Below is a small trained network, with its code and all its weights. Each question gives an input and a class and asks what happens when units are switched off, that is, made to give their printed mean instead of their output.

import numpy as np


def w(rows, s, z=0):
    codes = np.array(rows[::2]) - 128.0
    scale = np.full(codes.shape[1], s)
    scale[-1] = z or s
    return codes * scale


def f(y):
    return np.maximum(y, 0)


def log_softmax(a):
    a = a - a.max(-1, keepdims=True)
    return a - np.log(np.exp(a).sum(-1, keepdims=True))


def net(x, mask):
    res = np.array(x, float).reshape(1, 6) / 4 @ E
    y = f(res @ A[0][:, :-1].T + A[0][:, -1])
    res = res + np.where(mask, y, B[0][:, -1]) @ B[0][:, :-1]
    return log_softmax(res[-1] @ U[:, :-1].T + U[:, -1])


A, B = {}, {}
E = w([
[131,138,130,123,127],'x0',
[129,134,123,119,131],'x1',
[117,112,2,102,189],'x2',
[60,245,137,223,197],'x3',
[54,64,204,61,227],'x4',
[123,118,137,138,119],'x5',
],0.0056)
A[0] = w([
[116,99,131,64,96,127],'N1',
[88,126,110,147,123,235],'N2',
[172,143,200,137,102,208],'N3',
[49,87,157,111,160,74],'N4',
[161,115,116,41,107,89],'N5',
[180,66,145,115,113,58],'N6',
[80,168,129,175,168,68],'N7',
[160,92,130,98,119,72],'N8',
[85,110,158,66,209,81],'N9',
[180,165,92,154,70,103],'N10',
[150,98,98,59,79,68],'N11',
[158,69,107,128,106,103],'N12',
[107,210,88,108,188,135],'N13',
[181,140,51,155,117,111],'N14',
[87,195,131,177,159,80],'N15',
[142,60,142,66,87,71],'N16',
[178,168,73,172,50,69],'N17',
[125,156,255,163,92,155],'N18',
[41,149,137,185,131,111],'N19',
[206,113,154,76,148,79],'N20',
[161,94,122,97,112,84],'N21',
[109,114,104,75,212,122],'N22',
[123,179,145,151,179,75],'N23',
[110,143,56,100,174,139],'N24',
[123,160,125,90,126,255],'N25',
[100,59,166,99,176,95],'N26',
[75,104,206,81,157,95],'N27',
[164,105,121,58,105,57],'N28',
[172,177,70,142,72,99],'N29',
],0.0083,0.0056)
B[0] = w([
[149,143,147,164,170,171],'N1',
[166,37,85,135,146,239],'N2',
[108,56,18,90,153,230],'N3',
[86,199,192,85,58,174],'N4',
[184,142,161,170,169,167],'N5',
[181,170,171,156,168,155],'N6',
[185,211,214,166,185,181],'N7',
[208,213,223,180,164,147],'N8',
[84,188,154,103,49,191],'N9',
[46,181,155,73,88,194],'N10',
[167,185,200,167,183,169],'N11',
[163,145,150,177,149,164],'N12',
[210,121,143,136,149,204],'N13',
[58,157,101,67,78,187],'N14',
[192,176,160,143,149,198],'N15',
[161,157,180,161,157,175],'N16',
[70,170,212,75,65,200],'N17',
[155,63,20,32,196,241],'N18',
[178,152,159,121,160,199],'N19',
[149,183,159,167,160,151],'N20',
[165,169,185,192,175,153],'N21',
[45,126,106,59,80,186],'N22',
[174,194,209,201,171,169],'N23',
[155,79,75,77,164,184],'N24',
[149,2,13,148,163,254],'N25',
[84,180,145,131,82,181],'N26',
[70,157,161,77,60,195],'N27',
[199,202,178,168,185,155],'N28',
[82,146,169,80,80,195],'N29',
],0.0061,0.0056)
U = w([
[231,215,207,211,197,4],'0',
[1,206,167,89,10,31],'1',
[146,86,71,124,155,236],'2',
[148,74,48,84,171,112],'3',
[141,75,86,162,143,214],'4',
[133,85,89,138,153,161],'5',
],0.0091,0.0036)

Each question gives the input, the list of numbers given to net, and the class t.
The units are the neurons (one row each of A and B). Each row of codes is followed by its name. A weight is (code - 128) times the scale printed after its matrix; where a second scale follows, it is the last column's (A, B and U).
mask holds one flag per neuron, in row order. A switched-off neuron (its flag False) gives its mean, the last column of its row in B, instead of its output. The means were averaged over made-up inputs and are rounded, as every weight is.
A unit's drop is (log p(t) with every unit on - log p(t) with that unit switched off) / (log p(t) with every unit on - log p(t) with every unit switched off).
The circuit of an input: a set's keep is (log p(t) with only the set's units on - log p(t) with every unit switched off) / (log p(t) with every unit on - log p(t) with every unit switched off). Starting from the 12 units with the biggest drops (on a tie, the unit counted first), units are removed one at a time, each time the one whose removal leaves the highest keep (on an exact tie, the one counted first), for as long as the keep stays at least 0.8.
units of the circuit, in order: the units of the circuit, biggest drop first
k most important neurons: the k neurons with the biggest drops, biggest first
drop when u is switched off: that unit's drop, to one decimal
input [3,-8,-7,4,5,-8], class 2: units of the circuit, in order -> [N18]
input [1,5,8,8,1,4], class 0: units of the circuit, in order -> [N7; N23]
input [-7,6,1,7,3,-4], class 0: units of the circuit, in order -> [N7; N23]
input [-3,7,-8,2,4,-5], class 3: 2 most important neurons -> [N18; N3]
input [-6,-5,-3,1,-8,5], class 1: 2 most important neurons -> [N17; N10]
input [-2,-7,-4,-5,8,-5], class 1: units of the circuit, in order -> [N27; N26]
input [2,7,-5,-4,-8,6], class 1: 3 most important neurons -> [N17; N10; N29]
input [3,-2,3,6,-2,4], class 0: 4 most important neurons -> [N18; N3; N7; N15]
input [-5,2,-7,0,-7,2], class 1: 3 most important neurons -> [N17; N10; N29]
input [3,1,4,-5,4,5], class 0: drop when N11 is switched off -> 0.1
input [7,-3,0,-6,8,-2], class 1: drop when N9 is switched off -> 0.2
input [5,-5,-1,3,-7,0], class 1: drop when N10 is switched off -> 0.2
